Below is a small trained network, with its code and all its weights. Each question gives an input and a class and asks what happens when units are switched off, that is, made to give their printed mean instead of their output.

import numpy as np


def w(rows, s, z=0):
    codes = np.array(rows[::2]) - 128.0
    scale = np.full(codes.shape[1], s)
    scale[-1] = z or s
    return codes * scale


def norm(h):
    return h / np.sqrt((h * h).mean(-1, keepdims=True) + 1e-5)


def f(y):
    return y / 2 * (1 + np.tanh(0.7978845608 * (y + 0.044715 * y**3)))


def log_softmax(a):
    a = a - a.max(-1, keepdims=True)
    return a - np.log(np.exp(a).sum(-1, keepdims=True))


def net(x, mask):
    res = np.array(x, float).reshape(1, 3) / 4 @ E
    u = 0
    for l in range(3):
        y = f(norm(res) @ A[l][:, :-1].T + A[l][:, -1])
        res = res + np.where(mask[u : u + 10], y, B[l][:, -1]) @ B[l][:, :-1]
        u += 10
    return log_softmax(norm(res)[-1] @ U[:, :-1].T + U[:, -1])


A, B = {}, {}
E = w([
[109,150,69,88,162,99,95,74,107,12,166,55],'x0',
[132,146,66,149,144,209,49,168,216,36,135,234],'x1',
[115,79,170,160,8,121,81,16,92,99,102,159],'x2',
],0.0015)
A[0] = w([
[178,126,103,128,124,165,159,136,141,218,112,153,11],'0.n0',
[93,156,128,191,159,145,143,137,138,123,108,122,133],'0.n1',
[183,87,138,112,138,170,157,217,141,144,127,88,97],'0.n2',
[137,82,167,207,114,217,136,158,183,152,45,144,154],'0.n3',
[97,164,35,61,95,109,95,122,93,71,143,90,220],'0.n4',
[190,129,117,103,211,141,149,205,230,143,124,141,57],'0.n5',
[115,173,118,108,204,123,189,163,160,128,172,99,24],'0.n6',
[113,114,161,134,118,43,162,138,5,205,133,81,254],'0.n7',
[158,137,96,169,167,193,123,116,200,74,119,171,79],'0.n8',
[98,80,140,186,59,168,55,66,135,89,92,116,183],'0.n9',
],0.002,0.00098)
B[0] = w([
[103,67,94,113,187,54,92,125,184,136,136,109,119],'0.n0',
[109,135,124,128,143,125,137,57,169,130,75,189,131],'0.n1',
[134,200,57,116,86,158,86,81,122,124,70,104,141],'0.n2',
[176,98,71,88,162,85,119,89,136,63,189,99,164],'0.n3',
[122,101,73,106,146,103,90,125,184,191,174,179,194],'0.n4',
[122,144,128,169,191,134,86,49,1,141,116,125,178],'0.n5',
[149,147,130,145,204,168,159,62,82,225,66,105,149],'0.n6',
[135,144,31,118,150,153,165,127,153,40,183,244,254],'0.n7',
[136,126,121,103,19,86,247,118,125,88,164,189,163],'0.n8',
[126,184,58,119,246,124,197,136,114,162,168,164,204],'0.n9',
],0.0019)
A[1] = w([
[177,118,215,132,53,160,162,178,135,191,124,180,78],'1.n0',
[85,185,194,66,120,64,197,38,66,215,92,59,134],'1.n1',
[79,68,192,149,51,100,85,56,93,72,142,132,135],'1.n2',
[75,111,204,72,76,71,231,137,49,153,149,37,55],'1.n3',
[159,100,157,165,124,92,77,92,71,154,85,52,135],'1.n4',
[156,67,250,173,101,165,105,220,203,231,29,143,101],'1.n5',
[76,105,221,159,25,132,91,36,93,115,59,130,4],'1.n6',
[66,77,196,176,36,173,52,41,121,86,73,163,94],'1.n7',
[102,161,147,101,160,125,81,78,117,49,115,30,118],'1.n8',
[157,122,55,104,143,123,134,35,85,121,193,200,243],'1.n9',
],0.0024,0.0012)
B[1] = w([
[126,114,26,115,139,95,87,90,157,102,178,88,138],'1.n0',
[141,117,145,141,98,137,82,141,164,92,111,200,194],'1.n1',
[109,195,85,84,209,183,121,145,135,207,166,91,174],'1.n2',
[102,205,143,121,81,184,137,202,171,47,169,203,168],'1.n3',
[194,80,16,180,150,130,155,149,187,112,134,142,120],'1.n4',
[41,102,100,63,121,88,63,73,172,62,134,5,139],'1.n5',
[120,159,128,132,214,124,135,169,111,154,85,128,139],'1.n6',
[111,178,180,142,193,162,123,184,79,142,84,63,164],'1.n7',
[93,70,125,140,91,119,83,106,177,181,142,98,140],'1.n8',
[166,80,114,175,125,84,143,141,162,172,50,131,254],'1.n9',
],0.003)
A[2] = w([
[113,205,172,143,217,172,146,155,46,195,81,49,98],'2.n0',
[51,207,178,64,42,110,164,172,85,84,200,199,7],'2.n1',
[62,203,167,112,139,208,51,93,22,99,90,93,96],'2.n2',
[147,156,89,166,168,144,91,101,172,126,75,141,123],'2.n3',
[67,67,117,63,88,134,63,121,189,130,205,18,66],'2.n4',
[93,183,195,74,64,112,187,173,84,86,208,114,39],'2.n5',
[186,158,166,161,72,203,95,184,136,4,124,201,48],'2.n6',
[65,97,107,72,106,18,50,83,163,76,181,35,34],'2.n7',
[140,211,128,73,229,173,116,143,92,155,134,101,62],'2.n8',
[117,160,235,96,136,188,120,219,145,142,69,156,109],'2.n9',
],0.0034,0.0019)
B[2] = w([
[66,205,173,176,200,167,82,229,74,122,93,99,255],'2.n0',
[101,192,184,56,87,164,223,237,210,49,223,227,158],'2.n1',
[199,148,144,183,222,129,130,195,73,203,72,132,125],'2.n2',
[64,150,165,61,91,118,180,162,157,127,171,96,246],'2.n3',
[87,65,38,54,141,28,83,54,206,117,95,67,171],'2.n4',
[108,166,155,66,61,202,200,145,210,84,211,200,116],'2.n5',
[86,213,208,48,68,156,246,219,172,94,216,199,224],'2.n6',
[34,49,104,15,112,125,93,85,252,215,87,30,207],'2.n7',
[81,149,241,189,111,167,64,141,53,202,43,113,208],'2.n8',
[120,57,41,89,138,118,81,21,179,111,145,17,169],'2.n9',
],0.0031,0.0024)
U = w([
[54,217,201,39,33,209,230,231,223,53,230,235,251],'0',
[32,209,215,220,236,202,35,220,15,238,5,39,251],'1',
[22,14,40,28,101,49,56,45,255,200,57,23,244],'2',
[223,24,48,220,92,31,163,60,86,197,41,194,138],'3',
[207,79,214,169,36,197,38,35,27,44,206,53,5],'4',
[205,69,209,198,50,232,49,22,35,43,229,34,5],'5',
],0.0039,0.0029)

Each question gives the input, the list of numbers given to net, and the class t.
The units are the neurons (one row each of A and B). Each row of codes is followed by its name. A weight is (code - 128) times the scale printed after its matrix; where a second scale follows, it is the last column's (A, B and U).
mask holds one flag per neuron, layer by layer. A switched-off neuron (its flag False) gives its mean, the last column of its row in B, instead of its output. The means were averaged over made-up inputs and are rounded, as every weight is.
A unit's drop is (log p(t) with every unit on - log p(t) with that unit switched off) / (log p(t) with every unit on - log p(t) with every unit switched off).
The circuit of an input: a set's keep is (log p(t) with only the set's units on - log p(t) with every unit switched off) / (log p(t) with every unit on - log p(t) with every unit switched off). Starting from the 12 units with the biggest drops (on a tie, the unit counted first), units are removed one at a time, each time the one whose removal leaves the highest keep (on an exact tie, the one counted first), for as long as the keep stays at least 0.8.
units of the circuit, in order: the units of the circuit, biggest drop first
k most important neurons: the k neurons with the biggest drops, biggest first
top k neurons in layer l: the k neurons of layer l with the biggest drops, biggest first
input [-7,1,6], class 2: 4 most important neurons => (1.n5; 1.n0; 0.n5; 2.n4)
input [1,-3,-2], class 3: most important neuron => (0.n7)
input [-8,-8,-2], class 0: units of the circuit, in order => (1.n3; 2.n5)
input [-7,3,-5], class 2: top 2 neurons in layer 0 => (0.n9; 0.n7)
input [-8,-7,-7], class 2: 2 most important neurons => (0.n9; 0.n8)
input [-3,-2,-2], class 3: top 2 neurons in layer 1 => (1.n2; 1.n7)
input [-6,-5,1], class 2: 2 most important neurons => (1.n5; 1.n0)
input [-7,-3,6], class 2: top 3 neurons in layer 1 => (1.n5; 1.n0; 1.n4)
input [-2,-4,4], class 0: 4 most important neurons => (1.n3; 0.n5; 0.n9; 1.n1)
input [-6,-2,7], class 1: 2 most important neurons => (1.n7; 1.n6)
input [8,-8,-5], class 0: top 4 neurons in layer 1 => (1.n3; 1.n5; 1.n0; 1.n1)
input [-6,-5,-4], class 2: units of the circuit, in order => (1.n5; 0.n9; 2.n4)
input [1,-5,-5], class 0: 4 most important neurons => (1.n3; 0.n9; 1.n2; 1.n1)
input [1,-4,1], class 0: top 2 neurons in layer 0 => (0.n5; 0.n3)
input [0,-1,0], class 3: top 3 neurons in layer 1 => (1.n3; 1.n9; 1.n1)
input [-3,-2,1], class 3: 2 most important neurons => (0.n7; 0.n3)
input [-7,1,3], class 2: units of the circuit, in order => (1.n5)
input [-3,6,-7], class 1: top 3 neurons in layer 0 => (0.n5; 0.n7; 0.n6)
input [6,0,6], class 1: top 3 neurons in layer 0 => (0.n3; 0.n7; 0.n0)
input [1,-6,4], class 0: units of the circuit, in order => (1.n3)
input [3,5,-6], class 1: 3 most important neurons => (1.n1; 1.n3; 0.n7)
input [5,3,-6], class 1: 3 most important neurons => (1.n5; 0.n6; 1.n0)
input [-6,-8,4], class 0: 2 most important neurons => (1.n3; 0.n7)
input [-3,3,1], class 3: top 3 neurons in layer 0 => (0.n3; 0.n8; 0.n7)
